How the states are linked:
* | @ % § & * ~
z920 | z862 z471 z712 z160 z374 z301
z900 | z20 z893 z114 z973 z865 z976
z653 | z593 z862 z976 z89 z656 z834
z230 | z944 z865 z736 z199 z985 z468
z374 | z545 z841 z889 z862 z301 z920
z176 | z705 z286 z374 z581 z194 z975
z471 | z373 z644 z199 z56 z841 z316
z56 | z841 z834 z230 z471 z373 z873
z194 | z250 z426 z301 z705 z975 z176
z250 | z176 z736 z160 z975 z581 z705
z973 | z865 z88 z81 z900 z20 z296
z712 | z521 z199 z975 z166 z889 z88
z889 | z893 z944 z176 z521 z88 z712
z88 | z166 z828 z194 z893 z712 z889
z160 | z374 z56 z166 z920 z862 z545
z316 | z56 z593 z828 z873 z471 z841
z112 | z457 z975 z644 z515 z416 z81
z834 | z89 z160 z865 z644 z653 z656
z286 | z999 z416 z841 z833 z426 z660
z545 | z920 z873 z893 z301 z160 z862
z416 | z114 z176 z89 z457 z81 z112
z893 | z712 z468 z705 z88 z166 z521
z166 | z889 z230 z250 z712 z521 z893
z373 | z316 z653 z985 z841 z873 z56
z656 | z644 z545 z900 z593 z834 z653
z199 | z985 z20 z660 z230 z944 z828
z468 | z199 z900 z999 z828 z230 z985
z81 | z515 z194 z593 z114 z112 z416
z20 | z976 z712 z112 z865 z296 z973
z301 | z160 z316 z88 z545 z920 z374
z944 | z468 z296 z286 z985 z828 z199
z89 | z656 z374 z296 z653 z593 z644
z660 | z833 z112 z471 z736 z286 z426
z873 | z471 z656 z468 z316 z56 z373
z296 | z900 z889 z416 z976 z973 z20
z521 | z88 z985 z581 z889 z893 z166
z833 | z426 z457 z373 z286 z999 z736
z999 | z660 z114 z873 z426 z736 z833
z865 | z296 z166 z515 z20 z976 z900
z862 | z301 z373 z521 z374 z545 z160
z426 | z736 z81 z316 z999 z660 z286
z515 | z416 z250 z834 z112 z457 z114
z841 | z873 z89 z944 z373 z316 z471
z457 | z81 z581 z653 z416 z114 z515
z976 | z973 z521 z457 z296 z900 z865
z581 | z194 z833 z862 z176 z705 z250
z736 | z286 z515 z56 z660 z833 z999
z828 | z230 z973 z426 z468 z199 z944
z644 | z653 z920 z20 z834 z89 z593
z593 | z834 z301 z973 z656 z644 z89
z975 | z581 z660 z920 z250 z176 z194
z114 | z112 z705 z656 z81 z515 z457
z705 | z975 z999 z545 z194 z250 z581
z985 | z828 z976 z833 z944 z468 z230

In the rows, 25 stands for zero.

The rows follow the links: the fewer symbols apart two states are, the more alike their rows tend to be.

Named rows; a name shown again gets a slightly different row:
z250	(15, 37, 19, 28, 14, 31, 28, 24, 34, 45, 23, 34, 30, 5, 25, 22, 30, 23, 22, 32, 32, 20, 29, 19, 30, 32, 17, 22, 32, 26, 24, 18, 31, 33, 24, 15, 25, 14, 28, 16, 28, 29, 22, 24, 30, 19, 28, 34, 29)
z828	(32, 9, 30, 29, 34, 18, 29, 25, 16, 10, 33, 32, 21, 32, 27, 17, 19, 32, 26, 25, 25, 31, 23, 26, 27, 23, 27, 22, 25, 18, 26, 26, 18, 23, 41, 32, 27, 23, 15, 22, 22, 16, 36, 34, 15, 30, 19, 30, 16)
z166	(28, 25, 19, 29, 15, 19, 33, 36, 32, 39, 29, 27, 26, 14, 28, 32, 20, 26, 17, 28, 26, 23, 37, 25, 33, 26, 22, 21, 38, 27, 27, 21, 30, 36, 20, 25, 33, 15, 27, 4, 28, 16, 24, 30, 23, 22, 24, 21, 13)
z593	(20, 20, 31, 20, 28, 31, 22, 8, 23, 8, 24, 28, 27, 36, 26, 30, 28, 31, 33, 29, 15, 29, 23, 27, 16, 16, 32, 30, 18, 31, 25, 34, 27, 4, 40, 30, 31, 23, 25, 30, 19, 31, 38, 19, 33, 25, 26, 31, 21)
z712	(29, 21, 19, 24, 14, 27, 33, 32, 25, 23, 43, 42, 27, 32, 34, 20, 28, 28, 20, 13, 31, 22, 21, 21, 17, 26, 18, 21, 26, 24, 23, 31, 21, 37, 28, 26, 40, 15, 29, 14, 29, 28, 36, 37, 30, 32, 21, 14, 15)
z889	(33, 23, 18, 19, 17, 19, 26, 39, 19, 17, 36, 23, 18, 38, 31, 25, 23, 26, 36, 13, 30, 26, 15, 31, 23, 21, 9, 24, 27, 19, 23, 30, 20, 36, 29, 20, 28, 29, 31, 20, 29, 27, 28, 34, 23, 34, 20, 14, 25)
z373	(36, 29, 29, 27, 37, 28, 25, 33, 29, 24, 16, 6, 23, 24, 29, 39, 20, 15, 26, 37, 19, 30, 28, 26, 27, 27, 30, 27, 22, 21, 28, 16, 30, 34, 12, 20, 13, 35, 23, 31, 31, 19, 19, 10, 23, 27, 28, 24, 37)
z705	(13, 34, 31, 32, 18, 22, 24, 22, 33, 31, 22, 18, 22, 4, 18, 23, 22, 24, 26, 28, 35, 26, 37, 23, 29, 29, 14, 25, 28, 26, 24, 25, 26, 20, 32, 18, 16, 24, 28, 20, 19, 28, 19, 24, 19, 20, 21, 41, 30)
z515	(15, 35, 18, 26, 22, 28, 25, 20, 32, 46, 21, 36, 33, 17, 18, 17, 32, 21, 18, 24, 28, 11, 31, 23, 27, 30, 34, 30, 30, 24, 24, 21, 30, 17, 18, 28, 20, 21, 30, 28, 24, 31, 7, 24, 30, 20, 27, 23, 22)
z176	(21, 27, 16, 19, 14, 26, 21, 25, 22, 21, 32, 21, 20, 29, 23, 19, 32, 20, 41, 10, 39, 26, 17, 24, 23, 27, 11, 19, 27, 19, 22, 34, 16, 31, 36, 19, 27, 30, 33, 31, 32, 34, 22, 31, 25, 34, 22, 21, 34)
z89	(31, 24, 24, 15, 24, 34, 23, 19, 25, 17, 25, 21, 27, 42, 31, 30, 28, 23, 38, 21, 19, 24, 17, 33, 21, 21, 30, 27, 21, 24, 24, 34, 24, 17, 23, 28, 32, 32, 27, 38, 30, 30, 25, 16, 33, 31, 32, 19, 30)
z893	(29, 25, 32, 32, 13, 15, 29, 32, 31, 27, 22, 20, 22, 12, 26, 32, 13, 28, 24, 31, 24, 27, 37, 32, 31, 18, 17, 18, 27, 27, 26, 25, 27, 27, 29, 24, 23, 24, 24, 4, 21, 19, 29, 32, 12, 21, 14, 31, 20)

Each walk starts at a row. The symbols on each line, taken left to right, move it on to the next state.
Each answer is a row, close to the row of the state it stands for.
---
(40, 15, 23, 27, 38, 19, 24, 39, 13, 14, 33, 26, 23, 42, 28, 19, 24, 21, 25, 19, 24, 27, 12, 30, 20, 26, 26, 22, 29, 16, 27, 24, 14, 30, 28, 25, 27, 34, 22, 32, 32, 18, 28, 32, 16, 31, 22, 18, 22)
@ * ~ ~ § *
(17, 27, 30, 28, 34, 18, 20, 19, 28, 30, 15, 26, 21, 12, 18, 23, 29, 26, 19, 29, 25, 29, 28, 18, 32, 25, 24, 28, 28, 26, 28, 17, 26, 24, 33, 20, 8, 24, 19, 29, 19, 17, 18, 28, 12, 13, 23, 35, 30)
~ ~ § % § % & §
(13, 25, 17, 24, 14, 30, 27, 19, 22, 28, 40, 39, 28, 24, 23, 16, 29, 28, 24, 8, 34, 25, 20, 17, 21, 33, 12, 23, 29, 25, 24, 24, 22, 35, 33, 22, 35, 14, 32, 27, 31, 33, 31, 34, 33, 30, 33, 24, 27)
---
(22, 34, 35, 30, 21, 29, 28, 18, 33, 21, 21, 12, 24, 11, 30, 44, 19, 29, 26, 31, 22, 29, 38, 22, 23, 24, 18, 20, 21, 37, 24, 28, 30, 28, 27, 23, 21, 20, 26, 13, 24, 21, 28, 22, 26, 20, 21, 39, 25)
@ § § § * § *
(27, 17, 24, 28, 16, 19, 29, 26, 22, 13, 36, 26, 20, 31, 29, 27, 19, 35, 29, 18, 27, 26, 24, 28, 23, 18, 12, 20, 23, 26, 24, 33, 22, 27, 42, 28, 29, 20, 25, 12, 19, 23, 37, 35, 19, 28, 8, 30, 14)
* § ~ § § % %
(25, 14, 29, 23, 26, 18, 32, 24, 17, 16, 28, 31, 25, 37, 25, 18, 25, 32, 31, 20, 21, 23, 25, 29, 21, 13, 35, 19, 28, 26, 26, 35, 24, 6, 38, 28, 31, 32, 22, 19, 19, 25, 30, 35, 19, 26, 18, 22, 10)
---
(27, 26, 20, 24, 21, 40, 30, 17, 29, 20, 33, 31, 29, 26, 33, 38, 23, 30, 25, 16, 25, 29, 24, 20, 17, 25, 14, 25, 25, 27, 24, 29, 19, 37, 23, 24, 42, 14, 35, 22, 29, 31, 36, 26, 45, 29, 35, 26, 25)
~ & % * % %
(25, 34, 26, 28, 19, 34, 25, 25, 34, 35, 24, 19, 26, 15, 35, 40, 20, 22, 22, 34, 24, 24, 35, 20, 29, 33, 20, 27, 27, 35, 25, 21, 32, 37, 13, 21, 28, 14, 26, 16, 29, 21, 29, 21, 34, 25, 30, 29, 24)
& % * % & & % *
(20, 21, 30, 21, 21, 33, 24, 14, 27, 10, 29, 24, 23, 27, 34, 34, 22, 33, 30, 18, 25, 33, 26, 21, 15, 20, 9, 22, 16, 34, 25, 30, 19, 25, 35, 23, 30, 23, 24, 20, 19, 28, 42, 26, 26, 29, 22, 40, 29)
---
(25, 22, 22, 20, 26, 36, 28, 16, 24, 17, 28, 33, 27, 40, 31, 25, 29, 30, 25, 25, 19, 26, 21, 24, 17, 24, 38, 29, 19, 28, 28, 33, 24, 22, 18, 33, 39, 20, 31, 32, 27, 30, 35, 23, 42, 29, 35, 20, 19)
@ ~ & § § @ @ %
(15, 27, 21, 23, 19, 27, 23, 15, 21, 17, 27, 32, 22, 20, 22, 18, 31, 31, 31, 14, 35, 30, 24, 20, 22, 26, 10, 21, 25, 28, 27, 35, 20, 29, 48, 24, 24, 20, 31, 28, 22, 28, 28, 36, 26, 31, 16, 39, 27)
~ % & % * @
(16, 29, 15, 21, 24, 28, 28, 16, 20, 30, 26, 47, 34, 33, 23, 8, 38, 26, 23, 17, 32, 19, 18, 22, 21, 26, 31, 27, 24, 22, 24, 33, 21, 16, 27, 28, 34, 22, 31, 34, 24, 34, 19, 27, 33, 26, 28, 18, 21)
---
(31, 15, 35, 34, 32, 14, 24, 34, 24, 27, 19, 22, 22, 19, 24, 23, 21, 29, 18, 38, 18, 32, 31, 22, 32, 20, 32, 25, 25, 26, 25, 19, 26, 25, 30, 28, 18, 25, 12, 13, 19, 12, 25, 30, 9, 20, 15, 28, 25)
~ @ § ~
(26, 23, 25, 20, 38, 25, 21, 24, 15, 15, 28, 28, 25, 34, 18, 16, 31, 19, 26, 12, 28, 33, 10, 24, 27, 33, 19, 26, 26, 21, 25, 24, 15, 29, 33, 21, 16, 33, 25, 46, 33, 29, 21, 28, 23, 32, 25, 23, 37)
* @ & * *
(17, 20, 33, 27, 39, 22, 22, 20, 13, 16, 26, 30, 27, 26, 20, 11, 29, 34, 23, 19, 30, 35, 19, 18, 21, 27, 23, 29, 25, 22, 26, 22, 21, 25, 44, 27, 22, 27, 22, 35, 20, 23, 26, 33, 17, 22, 21, 33, 34)
---
(29, 24, 19, 26, 19, 24, 30, 36, 30, 45, 26, 33, 31, 21, 24, 21, 26, 26, 16, 34, 22, 15, 32, 30, 26, 22, 38, 26, 34, 32, 26, 29, 30, 21, 13, 30, 29, 26, 23, 15, 24, 22, 20, 22, 26, 29, 26, 12, 9)
@ & § @ * ~
(14, 25, 28, 26, 26, 25, 24, 14, 21, 18, 23, 33, 28, 29, 20, 10, 32, 34, 30, 21, 33, 23, 21, 23, 20, 23, 31, 25, 23, 26, 23, 37, 25, 9, 40, 29, 27, 28, 27, 35, 22, 34, 26, 26, 21, 21, 22, 31, 21)
* * ~ *
(20, 27, 15, 19, 20, 23, 23, 23, 21, 17, 28, 28, 29, 38, 19, 17, 40, 20, 33, 16, 29, 20, 10, 32, 23, 24, 27, 30, 22, 16, 25, 35, 23, 15, 30, 24, 20, 38, 33, 44, 29, 34, 19, 22, 30, 34, 22, 20, 28)
---
(35, 20, 17, 19, 21, 23, 27, 32, 21, 17, 36, 27, 27, 44, 25, 20, 28, 23, 34, 21, 23, 21, 14, 37, 24, 16, 28, 25, 27, 20, 27, 40, 25, 17, 26, 33, 33, 39, 28, 30, 26, 30, 25, 29, 26, 31, 21, 13, 16)
§ % & % & ~
(24, 21, 23, 26, 39, 25, 24, 18, 17, 28, 28, 46, 30, 31, 21, 10, 30, 27, 12, 16, 31, 33, 17, 13, 23, 32, 27, 30, 26, 21, 30, 18, 18, 31, 28, 27, 31, 11, 26, 36, 27, 26, 26, 32, 31, 26, 32, 23, 29)
§ ~ * @ * § *
(32, 20, 27, 32, 32, 21, 34, 36, 22, 39, 23, 30, 21, 20, 25, 21, 22, 23, 9, 31, 23, 21, 35, 22, 31, 29, 35, 28, 32, 22, 24, 9, 29, 32, 18, 27, 27, 20, 16, 18, 23, 11, 22, 29, 22, 25, 28, 15, 18)
---
(27, 14, 38, 27, 45, 30, 21, 14, 19, 8, 23, 24, 25, 32, 26, 31, 21, 34, 24, 24, 22, 36, 18, 22, 20, 24, 27, 28, 14, 29, 29, 24, 20, 26, 36, 27, 23, 23, 21, 30, 23, 22, 40, 25, 27, 24, 26, 37, 33)
* * § @ § *
(23, 30, 23, 34, 36, 24, 28, 26, 27, 42, 22, 32, 29, 14, 17, 21, 28, 19, 10, 29, 29, 28, 30, 16, 35, 39, 31, 28, 28, 23, 29, 7, 24, 35, 15, 22, 19, 13, 22, 32, 28, 23, 16, 26, 25, 19, 28, 25, 29)
§ % § & & ~
(24, 24, 31, 29, 20, 14, 27, 27, 28, 27, 20, 23, 25, 17, 19, 23, 27, 25, 26, 39, 18, 20, 33, 27, 28, 20, 39, 23, 28, 27, 26, 28, 33, 10, 28, 31, 22, 25, 17, 13, 15, 18, 23, 28, 19, 18, 20, 28, 11)
